Facts:
ronas τ: vaplir, drabosal, grikos
dolir τ: trofek, stugririk, tebror
kluzodrur τ: rumum
zuflapi τ: zaga
flaman τ: nuvik
lagrem τ: kedrom
fugru τ: sekun
nanodis τ: skaso, trofek, plifa
trere τ: kavor, grazedru, sekun
teskur τ: lagrerir, drerek
klenonar τ: nuvik, zivin, stugririk
zoka τ: nuvik
brepor τ: zepil, mifli
vibul τ: kavor, flabridak
gramom τ: stupla, fiflok, rasem
bito τ: bretil, grikos
vime τ: drefe, lesko, neskitik, fiflok, pubralak
selus τ: vobu, latokis
tusin τ: plili, bretil
flovek τ: skaso, klabra
godre τ: dagrin, trasur, fitro
litron τ: grikos
stebru τ: gefam, vumim
keske τ: grasti, tolan
sapam τ: digral, gobril, sekon
zagem τ: zepil, drustemu, grazedru, grikos
lureki τ: lodro, tadiske
taplom τ: sabiklum
beste τ: rupidril, trose, neskitik, mibin
kepe τ: dagrin, gefam
drafavek τ: skogrus, skadepen
viro τ: gratro
gridrur τ: drefe, plofim
vudru τ: klabra
skasku τ: batrer
plizi τ: plibi, febronol
mepun τ: memir, bruplek
rarok τ: zeplel, kople, zivin
gebostor τ: digral
drabrak τ: rubrugros, fizam, zipu
gradrak τ: memir
vakle τ: siklur
fegren τ: fiko
plusta τ: trose
vigros τ: trasur, lenu, vobu
dudrem τ: zopava, bruplo
trostaben τ: gratro
zeske τ: dreska
ruloflam τ: boros, vumim
flafus τ: drozum
[raplik, grikos, plibi, bregredram, grasti, litron, dagrin, vezos, drafavek, drozum, gridrur, rupidril, zepil, fegren, siklur] ρ c
[fiflok, skogrus, rasem, gramom, zipu, sekon, godre, pubralak, keske, zagem, tebror, zopava, trasur, plifa, trostaben] ρ b
[gefam, lagrerir, flaman, flabridak, teskur, zaga, gratro, gritrak, lenu, drabrak, dreska, mifli, stugririk] ρ d
[ronas, bruplo, zeplel, dolir, lagrem, klenonar, tolan, drefe, sekun, sabiklum, batrer, gebostor, gradrak, dudrem, zeske, ruloflam, boros] ρ a
[kluzodrur, zuflapi, trofek, latokis, nanodis, neskitik, memir, fizam, drustemu, digral, vime, selus, rumum, sapam, gobril, skaso, klabra, taplom, mibin, bretil, grazedru, skasku, vaplir, vakle, kotagrok, kedrom, plusta] ρ f
[fugru, vobu, draskar, vibul, zivin, febronol, tusin, lureki, plili, trose, mepun, nuvik, vigros] ρ e
[skadepen, rubrugros, fiko, stebru, viro, vumim, drabosal, drerek, flafus, fitro] ρ g

Known rows:
dreska: [  5   0 -13   5 -12  -4  -6   8   4   5  -1 -12  10   7   2  -5  -4   9
  -9   2   2   9  -7  -9   9   4  -8 -14  -7]
zeske: [  1  -3 -10   7   6  -2   0  -3   0 -10   6  -8  -5  11 -11  -9  -1   6
   2  -8  -4   8 -43  -7  -4   2   2  -1  10]
ruloflam: [ -3   0   0  -9  13   1   2  -5  -3  -7   4  -2 -15   1  -5  -1   1   6
   6  -5  -5  -4 -24   0   1  -4   9  10  16]
boros: [  3   2  -2   0  10   0   1  -3  -4  -2  -3   8  -6  -5   6   5   3  15
  -1   0 -22  -1 -20   2  17  -7   2  -1  14]
vumim: [ -2   3   0  -1  -2  -1  -4  -2   5  -1   1  17   6  -1  -7   4   5   2
  -4   6 -12  -6   7   5  38  -3  -2 -11   7]
beste: [ -2   0  -2   3   3  -1  -2   1  -5  -7   3 -10  -5   2  -8  -9  -3  -1
   2  -4   9  13   4   1 -31  -1  -2  10 -14]
rumum: [ -2   6   6 -13  -9  -2  -5  14 -19  18   0  -2  26  -3  -1  14  -1 -10
 -14  -4   9  -8   4  -3  22  -2  -8  15  -7]
fegren: [ -8  -1  -6   2  30  -9   5 -15  10  -8  11   9 -19   1 -24 -11   4   7
   4   2 -17  -1  -3  -2  28  13   8 -20 -14]
zivin: [  1  -5  -1  14 -14   4   3  -7   5  11  -4   9   0   3  17  15   0  -5
   4   3   7  -6 -15  -7  13   7   6 -21  11]
selus: [ -4   2   6 -15  -1   1   1   9  -6   3   5  -6  -3   0  -3  -5  -1  -4
 -11  -5  24   2   8  -2 -28  -4   5  11 -16]
zeplel: [  3   1 -10  10   6   1  -5  -3  -2  -5  -4   6  -7   2   7   6   3  12
  -3   0 -13   5 -31   0  12  -7  -3  -7   9]
kople: [  1   2 -11  11   1  -1  -7   4  -5  -1  -5  -4   0   1   6   4   1   2
  -7   0   4  10  -2   1 -12  -4 -14  -2 -21]
klabra: [  1   3  -3   5  -9   1  -6  11  -5   5  -3   0   5   2   8   2   1   0
 -20  -1  17  10   1  -1 -18  -7  -6  -5 -24]
gratro: [ -2   3  -1 -18  -6  -3  -3   3  -4   9   0  -2  -9  -5   7   1  -2  17
   1   7   1   1  16  -2  17  -5   5  -8  -5]
keske: [ -1  -4   4 -17  21   4  10  -5   8   6  -6 -18 -12  -4  11   8   2 -19
  20  -1  21 -26   9   3 -15   4   7  24   8]
grasti: [ -3   4   0  -3  20   2  -1 -10  14  -9  -2  16   0  -8   0  15   9 -11
  -4   8 -28 -31  14  12  31   2  -9   6  13]
fitro: [ -2   3   1  -1  -2  -1  -4  -2   5  -2   1  18   7  -1  -7   4   5   2
  -4   7 -13  -6   7   5  39  -3  -2 -11   6]
grikos: [ -1   2  -1  10   9  -2  -2 -10   7  -9   1  18   5  -4 -11   4   4  -2
   1   7 -33  -9   8   7  37   5  -7  -7  10]
kepe: [ -4   1  -1  -9   9  -2  -1   2  -6  -3   3 -11  -8  -1  -6  -3  -1  -5
   2  -5  12   1   4   1 -23  -1  -2  15 -14]
lagrem: [  2  -4   0 -38  -6  -6  16   4  -3 -18  11  -6  -5  -6  -2 -17   2   9
  15 -16 -19 -26 -20  -5   0  -7  -5   8  29]

Rows:
No name comes twice in this set of rows, the named rows included.
[  6  -1   4 -32 -24  -7  14  20  -8  -4   5  -2  17 -12   9 -16   2   7
  -8 -12  -6 -17  18  -5 -14  -9 -16  -2  -5]	kedrom
[ -6   0   1   0  12  -1  -1 -12   9 -13   8   9  -4   2 -21  -1   3  -9
   8   2 -16 -12   3   5  21   8   1   3  12]	litron
[ -1   1   5  16  15   9  -5  -9   4  -9  -1  -1 -12   6  -8   0  -2   1
  -1   1  -4  14 -23   6 -21  -1  16  18  20]	gradrak
[  0   0   6 -13  -7  -1   7  10   1  -6   6  -7  -3  -1  -1 -18  -1   0
 -11  -8  18   4  10  -2 -47  -5   2   5 -16]	sapam
[ -2  -5  14  19  -4  12   3 -13  10   7  -1   2  -5   8   3   9  -5 -16
   6   3  15   2  -6  -2 -19  12  24   4  21]	mepun
[ -1   1  -3 -12  -6   0  -3   4   3   4   1 -12  -2   1   2  -2  -3   5
  -2   3   7  -2   7  -4   0   0   2   1   0]	gritrak
[ -4   0   0 -13  -8   4  -3  -6  -7 -16   4   7 -23   1   2   1   1   9
  17  -3   0   1 -18   4  -9 -17   6   7  24]	dudrem
[ -5   2  -2  -4  -5   1  -4   9  -3   0   4  -9  -4   7  -2  -3   0  -7
 -13  -6  34   8  -4  -3 -35  -5   1   5 -21]	nanodis
[  2   4   3 -11  24   5   5  -2   5  -2  -7   4  -9 -11  15  12   6   5
  -9   2 -22 -22 -11   7   7  -7   2  15  18]	tolan
[ -5   1  -7 -20   7  -4   0   5  -9  -2   4 -16  -1   0  -4   3   1 -12
   2  -9  15 -15  -4  -2 -10  -1 -11  18 -11]	plizi
[  6   1  -2   5  -7  -1  -4   6   5   7  -3 -10  15   2   1  -4  -5   7
 -10   5  -8   7   6  -4   7   6  -3  -2   1]	lagrerir
[  1  -4   2  -8 -12   1   8  -3   0  15  -3   5   8  -3  18  20   1 -10
   6   0   2 -28 -13  -9  33   7   2 -12  18]	febronol
[  1   2  -2  -2 -12   3  -4  -4  -8 -11  -3  15 -14  -5  12   7   3  17
  11   2 -17   5 -13   7   7 -20  -2  -4  22]	bruplo
[ -1   3   5  -4  -5   1   0  10  -5   3   1  -3   4  -1   1  -5  -1  -1
 -15  -3  15   7   9  -1 -26  -4   0   5 -17]	kotagrok

Now the same things, written a new way:
Known rows:
drafavek: [  9  32 -31   6 -10  13 -19   3 -32  12 -27 -26 -14  -6   0  -6   6  -1
  25  28   5 -14   7 -11  -9  13 -13  -7  26 -18  12  22]
flovek: [  3  22  -9 -10   6  17 -11  -1 -10   3  -4  10 -16  32   0 -17  -9 -16
   7  19   6 -13 -11 -24   1  54  -7 -11  10  21  17  32]
neskitik: [ 21 -12  17 -35  -1  -8   0   5   8   5   5  11  -5 -37  -2   9  -3   2
  -7 -28  -4  -5  52  35 -22   6 -26 -32  12  20 -14 -22]
drabrak: [  7   9  19  -4 -12  11  -4 -21 -55  19  -8   5   6  44  18  -5   3   3
  32  -8 -15  -5 -22  -5   4  13 -12  33  35   5  18   6]
nanodis: [  9   6   0 -34  29  12 -21 -13  -3  11  13   1   0  11  -6 -13 -13   0
  -1 -17  19 -24  22 -24 -23  50  18 -43  11  26  22  23]
vime: [ 39  -6   9 -13  19  27 -15   5 -18  -3  16   8   9 -27  -1  17 -10  14
   8 -23 -13   2  33  10 -44  26 -10  -7  30  29  -5  11]
mibin: [ 17 -12  11 -31   2  -5  -1   2   2   9   1   9  -3 -28   1   8  -4   4
  -4 -24   2  -8  47  27 -23   8 -18 -30  15  16 -10 -19]
mifli: [  7   6  40  -7 -11 -17  16 -15 -31  18 -26  27  -2  15   3 -22  -5 -19
   4 -13 -10  -1  -8  33  17  -7 -17  41  16 -13  15  -8]
trostaben: [  8 -22 -32 -18  14   0   1   4 -24   9  -4 -11 -15   2  29   7   1  15
   4   0  23  -7  37 -26 -29   6  15 -44  12   5   0   3]
tadiske: [ -4  -2 -11 -10 -19  -5   8  -4  -4  17 -23   3 -19  20  12   0   3 -10
   9  11   7  -6   8  -6   5   4 -18  -5  13  -4  -2  -7]
zaga: [  2   6  24  -7 -24 -12  12 -18 -24  20 -17  10  -4  33  10 -14   4  -8
  15  -9  -8  -9 -12  26  15   7 -22  26  15  -3  12 -11]
drabosal: [ -3  22 -17  14  -2   6  44 -17  28  11 -54   6 -30 -15 -14   2  -7 -41
 -18  23  18   4  -7 -22   7   4 -40  20  12 -16  -7  -7]
gebostor: [  8   9 -34  37   3  20  76 -21  15  11  -2 -22 -29  40  27  -3  -6  18
  -3  -2  28 -11  -5  -2 -22   5 -24  18   1  14  11   0]
fiko: [-12  19 -30   8 -20  12  30 -22  25  13 -43 -12 -30   5   0  12   4 -29
  -5  27  16  -2 -10 -36  10  17 -47  -5  15  -6 -11 -13]
zoka: [ 12  -4  -1  34 -11  15 -17 -21  21   8 -21 -14  -8  11  22   3   4 -15
  16  -9  -1 -13  -3 -33   3  21   7  27  11  -3  14  11]
flaman: [ 18   5  36  33 -18  10 -13 -35   0  10 -13  -5   6  27  21 -10   4 -11
  21 -28 -14 -16 -22  -3  15  20   2  55  15   1  27   5]
plofim: [ 13   3   5  -2 -20   3   4   5   2   2 -17  12 -15  -5  10   4   0 -14
   7   7 -10   1  12  17   3  13 -34   8  13   9 -11  -6]
plusta: [ 23  -8   6 -23  12  10  -7   1 -10   6   3   5   3 -18   2  13  -7   9
   1 -25  -1  -5  38   9 -35  15  -7 -20  23  19  -2  -1]
klenonar: [ 17  -2   2  53  -5  28   7 -46  26  -4  -5 -24 -12   4  45  -1  -6  -7
   2 -38  18  -8 -18 -57   2  20   9  24  15  19  26   5]
grazedru: [ -1 -22  17 -48  20 -30   2 -10 -21  25 -22  26  -3 -33  -8  -7 -15 -12
 -18 -25  19  -1  47   9 -14 -23   8 -27  17 -16   3 -25]

Rows:
No name comes twice in this set of rows, the named rows included.
[ -1  -6   8 -40  10 -17 -16 -17  27  16  -3   0  -9   0  -5 -17  -7 -12
 -13 -25  24 -27  38  -4  -4  32   8 -58  -5  16  14  -8]	trofek
[ 10   5  43  14 -27 -11  -9 -38  22  14 -16   1  -3  25  14 -24   5 -23
  10 -29  -7 -24 -12  10  33  21  -7  31   1   2  25  -9]	stugririk
[ 29  10   0  16  -4  32  -9  10 -17  -9  -1  11  -5  -5  11  12  -3  -5
  19   5 -20   9  -3   0 -16  31 -26  30  27  21  -6  21]	beste
[  0  -7  -9   8 -28  -5  47 -25  -7   0 -17  -4 -17  10  27   1 -11 -13
 -18 -16  33  -1 -15   1  -4  11 -17   0   8   5   9 -20]	boros
[-19  18 -32  -1 -24   9  22 -23  16  18 -43 -13 -30   7   6  15   9 -27
   1  24  16  -1 -10 -49  14  11 -48 -16  22  -4 -13 -19]	rubrugros
[ -7  -9  13  -8  -9 -16  32 -25 -22   9 -20  19 -21 -17  27 -13 -12 -18
 -16 -23  26  14   0 -17  14 -26 -17 -15  22   2   5 -30]	sekun
[ 18 -20 -10  -9  43   0   4   8 -44   5 -16  16  -6 -28  15  -4 -16   2
 -10  -7  20   7  35 -22 -35 -11  30 -10  19  -9   9  18]	zagem
[  9   4   1   6   9   8   6  -1 -28  11 -26  20  -7   2   3  -3 -10 -16
   6   7   0   5  -1 -12  -9   4  -2  32  25 -11   9  16]	brepor
[  6 -21 -15 -15  11 -13 -14  -9  21   3  -9 -11 -22  -9  26 -13   0  -2
 -11 -16  31 -22  42 -26  -5  20  21 -57 -10  12   9  -1]	tebror
[  4  24  -4  -9  -4 -21  -3   3 -22  14 -48   1 -20 -41 -18 -22  -5 -21
  -1  22  12  -7  23  19   8 -17 -15  -6  14 -40   9   3]	zepil
[ 13 -13 -13 -19   1   2  10  -8 -19   9 -13  -7  10   7  -3  16 -14  -1
  -9 -16  24 -15  15  18 -48  34  16  -2  14  -3  11   8]	selus
[ 17 -24 -36   0  -4   2  12   8 -30  -8 -18 -11  -2   7  19  19 -11  -1
 -14  -1  35 -10  10   9 -52  41  29  -4   5  -5   7  18]	godre
[  6 -10   4  25 -24  -3  -8 -23  30  14 -32 -14 -15   5  22   2   8 -21
  10  -9   3 -14   7 -21  14   6  -3  18   4 -10   7  -7]	kople

Now the same things, written a new way:
Known rows:
zopava: [  4  -4   2  -7   4  -8   6  -5  -4  -1   4 -11 -11]
taplom: [ -4   3 -12   4  -7   1  13  11 -45  -1 -35   8 -11]
drustemu: [ 16   1  -8 -15  21   1   0   6 -43 -10 -39  20 -13]
puskom: [  1  -3   2   6   7   3 -12   1   8  -3  -2  -2   1]
drafavek: [-12  -6  -4   3 -14  -8  10   5  -3   7  25  -5  12]
dolir: [-11 -23 -14  11 -32  21 -13   4  23 -18  -7  41  35]
zepil: [ 10  -7   1 -19  15  -4  -1  -5   2   2  22   0   0]
fitro: [ 14  12   3   2  15  -6  -8   1   6  -3   6 -12  -5]
grikos: [ 17  -5   1 -23  22  -3   0  -8   4  -2  22  -1  -7]
bito: [  7   2   1   1  25  -4 -29  15   3 -23  -6  24   9]
litron: [  4  -1  -3 -11  11  -8  -3   9  -4  -9  21  14   8]
zipu: [  0 -10   3  -7   2  -8   1  -7  -6   6   5 -12  -7]
drabrak: [-35  -9   1  12 -19  -1  -9   3   9   5  15  -8  22]
fizam: [  1  -6  -9  -4  -4   1  11  -3 -42  11 -33  -3 -14]
drefe: [  5  15  -1   1  -7  37  -4  -9  23  13 -11  -1  23]
lureki: [ -1   3  15  -2   6 -28 -12   1  19   9  28  -4   0]
zuflapi: [ -2   3 -12   4  -8   1  15  10 -44  -1 -34   9 -10]
dreska: [-18  -6   5   1  -8   6   0  -9  21   8  20 -18   2]
vezos: [ -5  -5  -2  -1  -9  -5  14  -2   2   9  25 -11   4]
keske: [ -7  -1   0   4  -2 -14   3   6 -10  -6   4   1   0]

Rows:
No name comes twice in this set of rows, the named rows included.
[ 14   9   3  -1  15  -9 -10  -1  11   4   6 -15  -6]	vumim
[  2  13  -1  11   8 -15 -13  15   0  -8   3   1   8]	stebru
[  6  14 -26  17  -7  27 -23  11  23 -29   3  14  -8]	gebostor
[  5  -1  18 -14  19 -29 -25   2  17   6  23   8   6]	fugru
[ 13   5  19  -3  18  -6  -2 -12  18  -2  27 -18 -16]	vobu
[  4  23   1  -3  -3   5  35  -2 -35  18 -37 -10 -13]	mibin
[ 22  12   4 -17  30 -27 -26   7  17   0   3   6  -7]	drabosal
[-10  -4  -3   3 -13  -6  12   1  -2   7  26  -6   9]	fegren
[-14  -5   6   9  -4  25   6  -9  11  -7  17 -21   1]	gefam
[  1 -10   4   1   7   3 -17  -4   6   8   0 -11   0]	bruplek
[  4 -29 -21   9 -17  38 -20 -15  23 -11   4  24  26]	zeplel
[-14  17   5   5 -15  -6  28   3   2  18  21 -13  17]	gridrur
[ -6 -19  -6  19 -12   1  -7   3  11 -15   7  19  19]	rarok
[-16   0   4  11  -4  23   7  -6   9 -10  18 -19   4]	lenu
[  1  -1  19  -9  17 -30 -23   5  15   5  22  10  10]	vibul

